Below is a small trained network, with its code and all its weights. Each question gives an input and a target symbol and asks what happens when units are switched off, that is, made to give their printed mean instead of their output.

import numpy as np


def w(rows, s, z=0):
    codes = np.array(rows[::2]) - 128.0
    scale = np.full(codes.shape[1], s)
    scale[-1] = z or s
    return codes * scale


def norm(h):
    return h / np.sqrt((h * h).mean(-1, keepdims=True) + 1e-5)


def f(y):
    return np.maximum(y, 0)


def softmax(a):
    e = np.exp(a - a.max(-1, keepdims=True))
    return e / e.sum(-1, keepdims=True)


def log_softmax(a):
    a = a - a.max(-1, keepdims=True)
    return a - np.log(np.exp(a).sum(-1, keepdims=True))


def net(x, mask):
    ids = ['ΓΘΛΨμπσ'.index(c) for c in x.split()]
    T = len(ids)
    res = E[ids] + P[:T]
    r = norm(res)
    for j in range(2):
        rows = slice(3 * j, 3 * j + 3)
        q, k, v = (r @ M[0][rows].T for M in (Q, K, V))
        z = softmax(np.where(np.tri(T) > 0, q @ k.T / 3**0.5, -1e9)) @ v
        o = O[0][rows]
        res = res + np.where(mask[j], z, o[:, -1]) @ o[:, :-1]
    y = f(norm(res) @ A[0][:, :-1].T + A[0][:, -1])
    res = res + np.where(mask[2:14], y, B[0][:, -1]) @ B[0][:, :-1]
    return log_softmax(norm(res)[-1] @ U[:, :-1].T + U[:, -1])


Q, K, V, O, A, B = {}, {}, {}, {}, {}, {}
E = w([
[61,54,175,118],'Γ',
[29,101,139,120],'Θ',
[47,165,184,97],'Λ',
[182,203,7,140],'Ψ',
[128,150,210,148],'μ',
[34,159,115,165],'π',
[157,111,136,149],'σ',
],0.021)
P = w([
[141,254,127,254],'0',
[188,187,150,182],'1',
[212,165,145,140],'2',
[196,156,149,117],'3',
[201,148,159,111],'4',
[190,148,156,120],'5',
[178,136,159,112],'6',
[173,136,163,108],'7',
[166,137,165,116],'8',
[142,132,176,136],'9',
[144,129,175,135],'10',
[127,132,186,152],'11',
[78,122,190,189],'12',
],0.0055)
Q[0] = w([
[87,240,102,77],'H1',
[54,194,139,135],'H1',
[254,145,135,222],'H1',
[138,230,104,192],'H2',
[79,64,42,213],'H2',
[225,28,178,97],'H2',
],0.0067)
K[0] = w([
[177,100,128,67],'H1',
[148,96,166,70],'H1',
[255,144,95,216],'H1',
[79,57,107,194],'H2',
[157,61,246,58],'H2',
[132,152,57,198],'H2',
],0.0097)
V[0] = w([
[118,133,203,14],'H1',
[130,2,211,190],'H1',
[202,115,140,224],'H1',
[130,65,154,139],'H2',
[129,6,101,111],'H2',
[52,132,106,76],'H2',
],0.007)
O[0] = w([
[99,185,207,172,188],'H1',
[98,135,123,158,254],'H1',
[90,61,101,179,51],'H1',
[182,117,75,72,147],'H2',
[147,182,93,44,32],'H2',
[45,2,103,110,207],'H2',
],0.0094,0.003)
A[0] = w([
[99,167,81,187,188],'N1',
[108,115,220,90,136],'N2',
[211,159,73,226,190],'N3',
[79,125,64,213,140],'N4',
[77,34,161,147,116],'N5',
[143,25,96,124,253],'N6',
[104,199,66,80,134],'N7',
[137,211,96,244,108],'N8',
[24,71,157,126,199],'N9',
[108,131,199,148,139],'N10',
[182,18,169,183,216],'N11',
[106,169,162,147,143],'N12',
],0.011,0.0034)
B[0] = w([
[225,139,175,101,174],'N1',
[133,191,88,156,186],'N2',
[195,88,102,3,151],'N3',
[208,41,176,132,179],'N4',
[101,156,46,132,194],'N5',
[189,179,200,2,157],'N6',
[133,3,152,153,152],'N7',
[66,95,154,69,170],'N8',
[189,181,41,160,247],'N9',
[148,127,180,144,191],'N10',
[48,76,189,102,178],'N11',
[44,126,95,190,176],'N12',
],0.0059,0.014)
U = w([
[55,124,158,52,72],'Γ',
[134,212,72,118,37],'Θ',
[153,253,198,87,108],'Λ',
[179,165,127,86,253],'Ψ',
[167,146,248,146,68],'μ',
[142,99,132,178,217],'π',
[138,100,204,73,135],'σ',
],0.012,0.003)

Each question gives the input, a string of symbols that net reads in full, and the target symbol t.
The units are the heads (3 rows each of Q, K, V and O) and the neurons (one row each of A and B). Each row of codes is followed by its name. A weight is (code - 128) times the scale printed after its matrix; where a second scale follows, it is the last column's (O, A, B and U).
mask holds one flag per unit, heads first, then neurons. A switched-off unit (its flag False) gives its mean, the last column of its rows in O or B, instead of its output. The means were averaged over made-up inputs and are rounded, as every weight is.
A unit's drop is (log p(t) with every unit on - log p(t) with that unit switched off) / (log p(t) with every unit on - log p(t) with every unit switched off).
The circuit of an input: a set's keep is (log p(t) with only the set's units on - log p(t) with every unit switched off) / (log p(t) with every unit on - log p(t) with every unit switched off). Starting from the 12 units with the biggest drops (on a tie, the unit counted first), units are removed one at a time, each time the one whose removal leaves the highest keep (on an exact tie, the one counted first), for as long as the keep stays at least 0.8.
units of the circuit, in order: the units of the circuit, biggest drop first
most important unit: the unit with the biggest drop
top k neurons: the k neurons with the biggest drops, biggest first
heads that matter: for each layer, one digit per head in row order, 1 if its drop is at least 0.15 and else 0, layers parted by /
drop of u: that unit's drop, to one decimal
input π π π, target π: most important unit	N4
input Γ Γ Γ, target Θ: heads that matter	11
input π π Γ π, target Γ: heads that matter	11
input π π π Λ σ σ Θ Γ, target Λ: heads that matter	11
input π Λ π μ π σ, target σ: heads that matter	00
input Γ π Ψ π π π π π, target π: heads that matter	00
input Γ Γ Λ Ψ Γ π Γ Γ Γ Γ Λ σ, target σ: units of the circuit, in order	N11, N6
input Ψ Γ Λ Ψ Θ μ π Γ π Γ Θ Θ, target Θ: heads that matter	00
input Θ Γ π π π Γ, target Γ: heads that matter	00
input π σ π, target σ: heads that matter	11
input Ψ π μ π, target μ: top 4 neurons	N1, N4, N5, N8
input Λ Γ Θ π σ Γ, target Λ: drop of N2	0.2
input π π μ π, target μ: drop of N5	0.2
input μ Ψ Θ, target Θ: drop of N9	0.1
